Read these off the matrix that follows.
1) Give the entry just left of the largest entry.
2) Give the entry just left of 14.99.
[[2.49, 2.58, 4.52, 15.98, 22.91, 1.13, 12.35, 15.37, 23.01, 12.65, 0.52, 22.11, 17.99, 15.42], [7.91, 0.72, 1.44, 8.88, 13.00, 6.82, 5.23, 6.73, 12.67, 11.03, 2.51, 0.20, 1.99, 11.18], [6.63, 0.98, -1.43, -5.26, -6.69, 7.65, 5.02, 8.22, 3.70, 5.13, 9.88, 1.28, 7.28, 6.78], [2.34, 6.01, 4.58, 0.72, -2.59, -5.71, -0.01, 4.95, 9.18, 8.94, 6.41, 7.50, 5.90, 8.05], [8.40, 12.59, 11.30, 9.77, 14.38, 21.96, 14.99, -1.01, -14.61, -13.13, -2.95, 1.68, 6.61, 14.11], [-6.41, 2.11, -0.22, 6.50, 20.42, -3.06, 12.21, -1.69, 2.95, -4.31, -18.80, 8.24, 3.04, 21.58]]
1) 15.37
2) 21.96

-17,12,-6,-36,-15,3,3,0,3,7,-7,-5
-17,10,-4,-35,-14,2,3,1,5,6,-4,-5
-17,11,-5,-35,-14,3,3,1,4,7,-5,-5
-17,12,-5,-36,-15,3,3,0,3,7,-6,-5
-17,11,-5,-36,-15,3,3,1,4,7,-6,-5
-17,12,-6,-36,-15,4,3,0,3,8,-7,-5
-16,13,-6,-36,-15,4,3,0,3,8,-7,-5
-17,12,-6,-36,-15,3,3,0,3,8,-7,-5
-18,8,-2,-34,-14,0,2,3,7,3,-1,-5
-15,16,-6,-35,-16,5,3,1,1,9,-9,-6
-15,15,-6,-35,-16,5,3,0,1,9,-9,-6
What is the entry in the bottom-right corner? -6
The 1st entry, reading row by row: -17
What is the top-right entry? -5
What is the bottom entry of the column that holds the largest entry? 15
The fifth entry from the end, reading row by row -> 0
What is the second-last entry, reading row by row? -9
What is the top entry of the column that holds the largest entry? 12
What is the entry just right of the largest entry? -6
What is the entry just left of the largest entry? -15
What is the 2nd entry on the main diagonal? 10
The 3rd entry on the diagonal from the top-right corner is 7
What is the bottom-left entry? -15
What is the smallest entry in the first column? -18
What is the entry directly above 16? 8
The third entry in reading order -> -6
The smallest entry in the first row: -36
The third entry on the main diagonal: -5
The fifth entry, reading row by row: -15
What is the entry directly above 13? 12

((4, 10, 5, -19, -7, -4, -7, 1, 8, -1, -6, 5, 10, 6, -3, 2), (3, -6, 2, 1, 3, -2, -4, -2, -2, -5, 5, -4, -4, 1, 1, -4), (-3, -23, -7, -30, -12, 13, 6, 0, 5, -17, -6, 9, 0, 3, -5, 0), (1, 14, 16, -17, -6, -6, -16, 0, 12, -9, -7, 6, 5, 4, -3, -5), (-20, -19, -4, -20, -13, 2, 11, -14, 16, -16, 11, 15, 6, -30, 1, -3), (6, 10, 8, -22, -7, -6, -6, 1, 13, -1, -6, 7, 11, 4, -5, 3), (-3, -2, 0, 2, 8, 5, 7, -3, -6, 4, -1, -1, -2, -5, -3, 1), (0, 0, -1, 3, 6, 4, 3, 0, -3, 2, -1, 1, 2, 0, -2, 0), (-5, -2, -1, 2, -3, -9, 3, 2, 1, -4, 1, -1, -7, 9, 0, -4), (-25, -14, -5, -21, -20, 11, 18, 11, 11, -18, -1, 16, -9, -15, -14, -1), (0, 10, 7, -22, -8, -5, -7, 0, 10, -2, -8, 5, 11, 5, -7, 4))
Report the first entry in reading order.
Answer: 4
Report the third entry in reading order.
Answer: 5
Report the largest entry.
Answer: 18
The second entry in reading order -> 10
Report the fifth entry in reading order.
Answer: -7
The entry just left of the largest entry -> 11

M =
-8.4	-20.4	-6.7	-0.1	-2.5	-4.9
-8.3	-20.9	-8.7	0.9	-2.8	-5.8
-8.1	-19.1	-6.5	0.5	-2.6	-4.7
-6.4	-13.0	-4.6	-2.7	-3.1	-4.2
0.6	14.5	-2.4	-8.4	-6.3	-3.7
-2.7	1.9	-0.8	-7.2	-4.4	-2.9
-9.9	-24.9	-5.5	1.8	-1.6	-3.9
-8.5	-19.8	-8.7	2.2	-2.9	-5.4
-5.1	-9.3	-3.1	-5.1	-3.3	-4.0
-2.5	4.2	-0.3	-6.5	-4.5	-2.4
-4.0	-7.3	0.1	-8.7	-3.0	-3.2
Counting starts at 1.
Find the entry in row 1 and column 3.
A: -6.7
Find the top entry of the column that holds the smallest entry.
A: -20.4
Find the bottom entry of the column that holds the smallest entry.
A: -7.3
Find the entry in the bottom-left corner.
A: -4.0
Find the entry at row 1, column 1.
A: -8.4
Find the entry directly below 2.2.
A: -5.1
Find the bottom-right entry.
A: -3.2
Find the entry directly below the smallest entry.
A: -19.8
Find the entry just right of the largest entry.
A: -2.4
Find the smallest entry.
A: -24.9
Find the entry just left of the smallest entry.
A: -9.9
The entry directly above 0.1: -0.3
The entry just right of -20.9 -> -8.7
The largest entry: 14.5
The entry at row 2, column 1 -> -8.3
Find the entry just left of 14.5.
A: 0.6
The entry just left of -9.3 -> -5.1
The entry directly above -3.2: -2.4
The entry at row 3, column 1: -8.1
Find the entry just right of -13.0.
A: -4.6
Find the entry directly below -19.1.
A: -13.0
The entry just left of -3.7 -> -6.3
Find the entry directly below 0.5.
A: -2.7
The entry just left of -1.6: 1.8
Find the entry directly below the largest entry.
A: 1.9
The entry directly above -5.5 -> -0.8
Find the entry directly below -9.3.
A: 4.2
The entry in the top-right corner -> -4.9
Find the entry just left of -4.9.
A: -2.5

Questions about the grid below.
1) What is the entry just right of -41.76?
2) What is the entry just right of the smallest entry?
3) What is the entry just right of 5.39?
4) What is the entry just right of -118.13?
5) What is the largest entry?
6) What is the entry just right of -105.22?
7) What is the entry just right of the largest entry?
array([[ -57.65,   -5.42,   -0.66,   -3.42,  -34.74,   -1.15,  -28.36,
         -22.67,    3.60,    1.36,  -32.07,  -65.94,   -5.48,  -60.99,
         -33.84],
       [ -33.27,  -67.04,  -72.77,  -13.78,  -60.55,  -60.08,  -27.66,
         -27.57,  -40.49,    4.45,   -8.33,  -71.71,  -88.87,  -59.94,
          13.02],
       [ -35.76,  -46.51,  -48.31,  -29.74,  -44.52,  -44.33,  -34.00,
         -34.07,  -38.20,  -24.05,  -28.12,  -47.88,  -53.34,  -44.22,
         -21.31],
       [ -37.34,  -37.10,  -37.08,  -37.09,  -37.22,  -37.08,  -37.21,
         -37.17,  -37.05,  -37.06,  -37.20,  -37.37,  -37.11,  -37.35,
         -37.22],
       [-172.85,  173.17,  204.76,  187.31,  -23.69,  201.25,   21.68,
          58.18,  232.96,  218.37,   -6.09, -229.32,  171.77, -197.32,
         -15.14],
       [ -31.34,  -82.64,  -91.37,   -0.67,  -73.54,  -71.97,  -22.37,
         -22.41,  -41.76,   27.20,    6.63,  -90.74, -116.42,  -72.81,
          39.98],
       [ -30.60,  129.39,  157.90, -131.78,   94.35,   94.51,  -60.18,
         -64.38,   -3.09, -225.04, -163.93,  158.91,  236.06,   96.53,
        -263.09],
       [ -16.12,  -82.07,  -88.34,  -83.59,  -43.12,  -87.07,  -52.87,
         -58.89,  -92.41,  -88.17,  -44.75,   -6.25,  -82.05,  -10.95,
         -44.07],
       [ -23.66, -188.50, -216.39,   73.69, -161.82, -154.82,    5.39,
           3.21,  -58.63,  161.90,   93.48, -214.77, -296.59, -158.41,
         202.77],
       [ -25.31, -163.81, -187.27,   55.88, -140.55, -135.54,   -1.28,
          -2.75,  -54.89,  130.05,   73.62, -185.22, -254.30, -137.70,
         164.58],
       [  84.89, -267.38, -300.79, -275.51,  -62.06, -294.50, -110.88,
        -144.79, -323.26, -300.93,  -71.80,  136.59, -267.59,  110.39,
         -65.62],
       [-210.20,  231.23,  271.53,  249.34,  -20.12,  267.05,   38.13,
          84.53,  307.48,  288.98,    2.34, -282.41,  229.51, -241.59,
          -9.05],
       [ -32.87,   39.67,   52.58,  -78.81,   23.63,   23.81,  -46.19,
         -48.27,  -20.51, -121.12,  -93.61,   52.96,   88.13,   24.66,
        -138.45],
       [ -35.90,  -46.29,  -48.04,  -30.06,  -44.26,  -44.17,  -34.24,
         -34.22,  -38.22,  -24.51,  -28.34,  -47.59,  -52.93,  -44.01,
         -21.84],
       [ -29.56,  167.38,  202.54, -154.15,  124.02,  124.46,  -65.91,
         -71.23,    4.20, -269.08, -194.06,  203.74,  298.80,  126.84,
        -315.96],
       [  -6.45, -102.98, -112.13, -105.22,  -46.08, -110.30,  -60.28,
         -69.12, -118.13, -112.02,  -48.52,    8.02, -102.99,    1.05,
         -47.43]])
1) 27.20
2) -300.93
3) 3.21
4) -112.02
5) 307.48
6) -46.08
7) 288.98
